Below is a small trained network, with its code and all its weights. Each question gives an input and a class and asks what happens when units are switched off, that is, made to give their printed mean instead of their output.

import numpy as np


def w(rows, s, z=0):
    codes = np.array(rows[::2]) - 128.0
    scale = np.full(codes.shape[1], s)
    scale[-1] = z or s
    return codes * scale


def f(y):
    return y / 2 * (1 + np.tanh(0.7978845608 * (y + 0.044715 * y**3)))


def log_softmax(a):
    a = a - a.max(-1, keepdims=True)
    return a - np.log(np.exp(a).sum(-1, keepdims=True))


def net(x, mask):
    res = np.array(x, float).reshape(1, 4) / 4 @ E
    y = f(res @ A[0][:, :-1].T + A[0][:, -1])
    res = res + np.where(mask, y, B[0][:, -1]) @ B[0][:, :-1]
    return log_softmax(res[-1] @ U[:, :-1].T + U[:, -1])


A, B = {}, {}
E = w([
[146,124,212,113],'x0',
[121,64,114,39],'x1',
[160,50,123,186],'x2',
[3,103,151,142],'x3',
],0.013)
A[0] = w([
[111,197,111,51,65],'neuron 1',
[127,203,90,77,7],'neuron 2',
[184,152,142,90,82],'neuron 3',
[109,172,58,160,230],'neuron 4',
[58,112,61,158,200],'neuron 5',
[168,135,124,122,31],'neuron 6',
[54,120,131,102,41],'neuron 7',
[135,74,116,102,146],'neuron 8',
[157,124,161,107,85],'neuron 9',
[128,112,117,73,82],'neuron 10',
[202,137,147,102,6],'neuron 11',
[110,183,137,116,51],'neuron 12',
[150,170,53,154,184],'neuron 13',
[71,95,143,133,106],'neuron 14',
[112,161,75,171,185],'neuron 15',
[131,197,153,163,57],'neuron 16',
[172,167,99,99,55],'neuron 17',
[136,80,127,133,137],'neuron 18',
[77,103,153,144,53],'neuron 19',
[127,206,171,199,64],'neuron 20',
[144,188,115,177,189],'neuron 21',
[140,129,249,140,104],'neuron 22',
[134,81,113,178,198],'neuron 23',
[87,119,199,138,79],'neuron 24',
[140,139,215,136,49],'neuron 25',
[99,113,56,72,88],'neuron 26',
[165,70,129,165,231],'neuron 27',
[116,111,107,55,12],'neuron 28',
[90,150,138,126,131],'neuron 29',
[133,145,117,214,163],'neuron 30',
[192,143,143,126,79],'neuron 31',
],0.015,0.0015)
B[0] = w([
[149,222,196,154,236],'neuron 1',
[113,188,191,158,222],'neuron 2',
[122,105,82,156,210],'neuron 3',
[114,105,94,83,227],'neuron 4',
[51,151,97,115,241],'neuron 5',
[127,105,99,167,167],'neuron 6',
[133,102,111,198,213],'neuron 7',
[164,107,190,73,189],'neuron 8',
[125,95,75,135,160],'neuron 9',
[171,17,183,108,183],'neuron 10',
[136,117,114,160,216],'neuron 11',
[154,171,210,157,181],'neuron 12',
[77,113,86,115,227],'neuron 13',
[135,151,100,181,203],'neuron 14',
[86,105,140,82,210],'neuron 15',
[116,84,162,135,211],'neuron 16',
[143,128,58,189,209],'neuron 17',
[175,186,217,104,168],'neuron 18',
[129,112,93,195,196],'neuron 19',
[126,21,189,128,255],'neuron 20',
[145,85,132,72,222],'neuron 21',
[93,168,49,54,221],'neuron 22',
[133,235,210,112,200],'neuron 23',
[75,111,71,170,202],'neuron 24',
[43,143,76,34,188],'neuron 25',
[92,107,142,95,215],'neuron 26',
[117,255,149,151,212],'neuron 27',
[132,46,162,130,201],'neuron 28',
[156,128,110,144,174],'neuron 29',
[121,79,208,81,228],'neuron 30',
[117,107,72,174,202],'neuron 31',
],0.0074,0.0096)
U = w([
[119,42,184,111,54],'0',
[107,119,40,255,61],'1',
[76,147,50,38,249],'2',
[133,187,202,186,154],'3',
],0.01,0.002)

Each question gives the input, the list of numbers given to net, and the class t.
The units are the neurons (one row each of A and B). Each row of codes is followed by its name. A weight is (code - 128) times the scale printed after its matrix; where a second scale follows, it is the last column's (A, B and U).
mask holds one flag per neuron, in row order. A switched-off neuron (its flag False) gives its mean, the last column of its row in B, instead of its output. The means were averaged over made-up inputs and are rounded, as every weight is.
A unit's drop is (log p(t) with every unit on - log p(t) with that unit switched off) / (log p(t) with every unit on - log p(t) with every unit switched off).
The circuit of an input: a set's keep is (log p(t) with only the set's units on - log p(t) with every unit switched off) / (log p(t) with every unit on - log p(t) with every unit switched off). Starting from the 12 units with the biggest drops (on a tie, the unit counted first), units are removed one at a time, each time the one whose removal leaves the highest keep (on an exact tie, the one counted first), for as long as the keep stays at least 0.8.
units of the circuit, in order: the units of the circuit, biggest drop first
k most important neurons: the k neurons with the biggest drops, biggest first
drop when u is switched off: that unit's drop, to one decimal
input [0,-5,-2,5], class 0: units of the circuit, in order	[neuron 20]
input [-7,5,7,1], class 2: units of the circuit, in order	[neuron 5; neuron 26]
input [8,3,6,-4], class 2: units of the circuit, in order	[neuron 22; neuron 25]
input [1,-7,-7,8], class 1: 3 most important neurons	[neuron 24; neuron 7; neuron 19]
input [-6,5,-7,3], class 3: units of the circuit, in order	[neuron 1; neuron 2]
input [-8,6,-7,8], class 1: 3 most important neurons	[neuron 7; neuron 14; neuron 19]
input [3,7,-4,-8], class 1: units of the circuit, in order	[neuron 17; neuron 3; neuron 11]
input [3,-4,-2,-1], class 0: units of the circuit, in order	[neuron 20; neuron 27]
input [-6,7,3,-1], class 0: units of the circuit, in order	[neuron 10; neuron 28]
input [-3,4,7,-5], class 3: units of the circuit, in order	[neuron 27; neuron 23]
input [2,3,5,-4], class 3: units of the circuit, in order	[neuron 27; neuron 18]
input [6,-4,0,1], class 2: 2 most important neurons	[neuron 22; neuron 25]
input [-8,8,-7,7], class 0: units of the circuit, in order	[neuron 28; neuron 10]
input [6,-7,3,8], class 1: units of the circuit, in order	[neuron 24]
input [7,-8,-8,0], class 0: 2 most important neurons	[neuron 20; neuron 16]
input [5,2,-7,-2], class 3: 3 most important neurons	[neuron 1; neuron 2; neuron 12]
input [-3,-6,7,-4], class 3: 2 most important neurons	[neuron 27; neuron 23]
input [6,8,-8,-7], class 0: 3 most important neurons	[neuron 10; neuron 28; neuron 27]
input [-6,-5,7,3], class 3: 3 most important neurons	[neuron 23; neuron 27; neuron 22]
input [6,-1,-1,-5], class 2: units of the circuit, in order	[neuron 22]
input [-4,6,-1,8], class 1: 2 most important neurons	[neuron 7; neuron 14]
input [8,1,-5,-6], class 2: 3 most important neurons	[neuron 25; neuron 22; neuron 7]
input [-3,-2,-5,-3], class 3: 3 most important neurons	[neuron 2; neuron 1; neuron 22]
input [7,-6,-2,-5], class 2: 2 most important neurons	[neuron 22; neuron 25]
input [-2,-7,8,6], class 3: 2 most important neurons	[neuron 23; neuron 27]
input [-6,-5,-1,-1], class 2: 4 most important neurons	[neuron 13; neuron 4; neuron 10; neuron 28]
input [2,-5,7,-4], class 3: units of the circuit, in order	[neuron 23]
input [7,4,1,5], class 2: drop when neuron 25 is switched off	0.2
